Below are the code and all the weights of a small trained network. Each question names an input and a class and asks about switching units off, where a switched-off unit gives its printed mean instead of its output.

import numpy as np


def w(rows, s, z=0):
    codes = np.array(rows[::2]) - 128.0
    scale = np.full(codes.shape[1], s)
    scale[-1] = z or s
    return codes * scale


def norm(h):
    return h / np.sqrt((h * h).mean(-1, keepdims=True) + 1e-5)


def f(y):
    return y / 2 * (1 + np.tanh(0.7978845608 * (y + 0.044715 * y**3)))


def log_softmax(a):
    a = a - a.max(-1, keepdims=True)
    return a - np.log(np.exp(a).sum(-1, keepdims=True))


def net(x, mask):
    res = np.array(x, float).reshape(1, 3) / 4 @ E
    u = 0
    for l in range(4):
        y = f(norm(res) @ A[l][:, :-1].T + A[l][:, -1])
        res = res + np.where(mask[u : u + 4], y, B[l][:, -1]) @ B[l][:, :-1]
        u += 4
    return log_softmax(norm(res)[-1] @ U[:, :-1].T + U[:, -1])


A, B = {}, {}
E = w([
[128,75,111,70,124,105,179,126,96,123,83,162],'x0',
[248,149,171,123,120,93,102,184,152,99,108,74],'x1',
[97,115,156,160,175,129,151,150,91,82,135,121],'x2',
],0.015)
A[0] = w([
[152,17,80,101,152,157,106,156,77,221,48,124,80],'L0N1',
[181,112,115,145,164,119,112,140,210,116,59,70,248],'L0N2',
[177,123,170,172,254,151,206,161,77,101,112,139,116],'L0N3',
[140,109,163,88,128,53,236,148,84,164,122,88,147],'L0N4',
],0.0049,0.0017)
B[0] = w([
[53,205,128,50,6,76,192,143,186,115,114,105,183],'L0N1',
[54,127,83,142,118,75,165,88,53,188,254,209,252],'L0N2',
[134,200,124,103,85,224,84,172,80,105,111,172,238],'L0N3',
[121,98,161,108,143,70,114,161,248,133,120,56,205],'L0N4',
],0.011,0.0036)
A[1] = w([
[231,53,63,162,80,40,124,186,47,84,7,103,255],'L1N1',
[197,109,63,118,87,110,96,143,198,253,81,125,108],'L1N2',
[63,153,124,161,138,130,113,163,116,211,117,175,247],'L1N3',
[205,159,216,139,165,100,89,141,105,46,166,84,185],'L1N4',
],0.0062,0.0028)
B[1] = w([
[60,126,135,179,166,119,157,22,136,79,151,102,194],'L1N1',
[86,91,123,91,207,239,66,132,16,74,98,254,188],'L1N2',
[194,166,152,75,141,166,163,219,232,110,94,133,221],'L1N3',
[155,58,97,103,188,114,118,63,127,150,113,193,254],'L1N4',
],0.009,0.0061)
A[2] = w([
[133,141,76,145,123,196,193,139,180,134,107,152,111],'L2N1',
[130,142,187,162,109,145,143,121,1,53,70,84,255],'L2N2',
[36,122,19,147,157,216,172,81,94,214,157,118,146],'L2N3',
[134,109,129,13,28,176,83,161,145,173,113,176,55],'L2N4',
],0.0057,0.00077)
B[2] = w([
[244,128,168,125,114,21,108,154,47,109,193,163,217],'L2N1',
[72,175,98,86,127,253,138,48,71,98,191,162,165],'L2N2',
[151,94,103,127,214,70,98,41,132,110,133,165,251],'L2N3',
[129,124,122,193,128,216,107,175,119,122,170,99,255],'L2N4',
],0.012,0.0037)
A[3] = w([
[150,181,143,231,139,136,107,191,183,119,151,144,167],'L3N1',
[132,16,102,203,105,16,156,111,131,107,152,224,253],'L3N2',
[89,102,73,182,208,74,95,18,70,189,26,73,208],'L3N3',
[102,182,171,221,164,126,2,114,203,191,99,124,141],'L3N4',
],0.0063,0.00065)
B[3] = w([
[71,95,136,76,52,154,159,178,114,168,98,51,205],'L3N1',
[215,156,192,166,104,89,91,109,149,143,148,28,255],'L3N2',
[181,95,140,119,30,26,93,247,117,188,228,127,151],'L3N3',
[66,107,111,95,94,63,212,41,189,65,55,134,207],'L3N4',
],0.011,0.0061)
U = w([
[211,112,159,134,158,57,85,72,129,120,195,134,131],'0',
[112,135,98,111,163,193,91,98,89,75,121,196,163],'1',
[89,137,149,76,86,84,211,82,192,100,58,85,141],'2',
[157,170,170,115,80,143,109,228,128,154,157,105,140],'3',
[132,181,69,219,151,90,136,166,89,180,28,108,15],'4',
[126,190,75,204,161,92,136,163,89,196,29,105,5],'5',
[112,174,47,205,181,79,99,174,76,194,5,72,13],'6',
[108,194,87,193,167,88,117,160,81,214,28,98,10],'7',
],0.017,0.012)

Each question gives the input, the list of numbers given to net, and the class t.
The units are the neurons (one row each of A and B). Each row of codes is followed by its name. A weight is (code - 128) times the scale printed after its matrix; where a second scale follows, it is the last column's (A, B and U).
mask holds one flag per neuron, layer by layer. A switched-off neuron (its flag False) gives its mean, the last column of its row in B, instead of its output. The means were averaged over made-up inputs and are rounded, as every weight is.
A unit's drop is (log p(t) with every unit on - log p(t) with that unit switched off) / (log p(t) with every unit on - log p(t) with every unit switched off).
The circuit of an input: a set's keep is (log p(t) with only the set's units on - log p(t) with every unit switched off) / (log p(t) with every unit on - log p(t) with every unit switched off). Starting from the 12 units with the biggest drops (on a tie, the unit counted first), units are removed one at a time, each time the one whose removal leaves the highest keep (on an exact tie, the one counted first), for as long as the keep stays at least 0.8.
circuit, biggest first: the units of the circuit, biggest drop first
unit that matters most: the unit with the biggest drop
top k neurons: the k neurons with the biggest drops, biggest first
top k neurons in layer l: the k neurons of layer l with the biggest drops, biggest first
drop of u: that unit's drop, to one decimal
input [2,-5,-2], class 0: unit that matters most -> L2N3
input [-7,5,5], class 2: top 2 neurons in layer 3 -> [L3N4, L3N1]
input [8,-8,2], class 0: circuit, biggest first -> [L2N3, L3N3]
input [-4,-2,-3], class 2: top 3 neurons in layer 0 -> [L0N2, L0N3, L0N1]
input [1,-4,-3], class 0: top 2 neurons -> [L2N1, L2N3]
input [3,5,6], class 1: top 3 neurons in layer 2 -> [L2N2, L2N3, L2N1]
input [7,-7,-2], class 0: top 2 neurons in layer 3 -> [L3N2, L3N4]
input [-1,2,-2], class 3: top 4 neurons -> [L0N2, L1N1, L1N4, L1N3]
input [-5,3,1], class 2: top 3 neurons -> [L2N1, L2N3, L3N4]
input [-1,-3,1], class 3: top 3 neurons -> [L1N3, L0N2, L1N4]
input [6,-6,4], class 0: top 2 neurons in layer 2 -> [L2N3, L2N1]
input [1,-4,-7], class 1: top 2 neurons -> [L1N2, L2N4]
input [4,4,-5], class 1: top 4 neurons -> [L1N2, L1N4, L2N1, L0N1]
input [-8,-1,6], class 2: unit that matters most -> L3N4
input [7,3,8], class 1: top 2 neurons -> [L0N3, L2N2]
input [-3,1,-5], class 1: top 2 neurons -> [L1N2, L0N3]
input [-8,7,-7], class 2: top 2 neurons -> [L3N4, L2N1]
input [-5,-2,-5], class 1: top 2 neurons -> [L1N2, L3N2]
input [1,-5,5], class 0: circuit, biggest first -> [L2N3, L3N2]
input [-7,-7,1], class 0: top 3 neurons -> [L2N3, L0N3, L0N4]
input [0,0,-5], class 1: top neuron -> [L1N2]
input [-6,3,3], class 2: top 3 neurons -> [L3N4, L2N1, L2N3]
input [-1,-2,-4], class 1: top 2 neurons -> [L1N2, L0N2]
input [3,-5,5], class 0: top 2 neurons in layer 2 -> [L2N1, L2N3]
input [-5,-5,-2], class 0: top 3 neurons in layer 0 -> [L0N3, L0N4, L0N1]
input [4,-2,-8], class 1: drop of L1N2 -> 0.8
input [-2,-4,-8], class 1: drop of L1N2 -> 0.2
input [-6,0,-4], class 2: drop of L3N4 -> 1.0
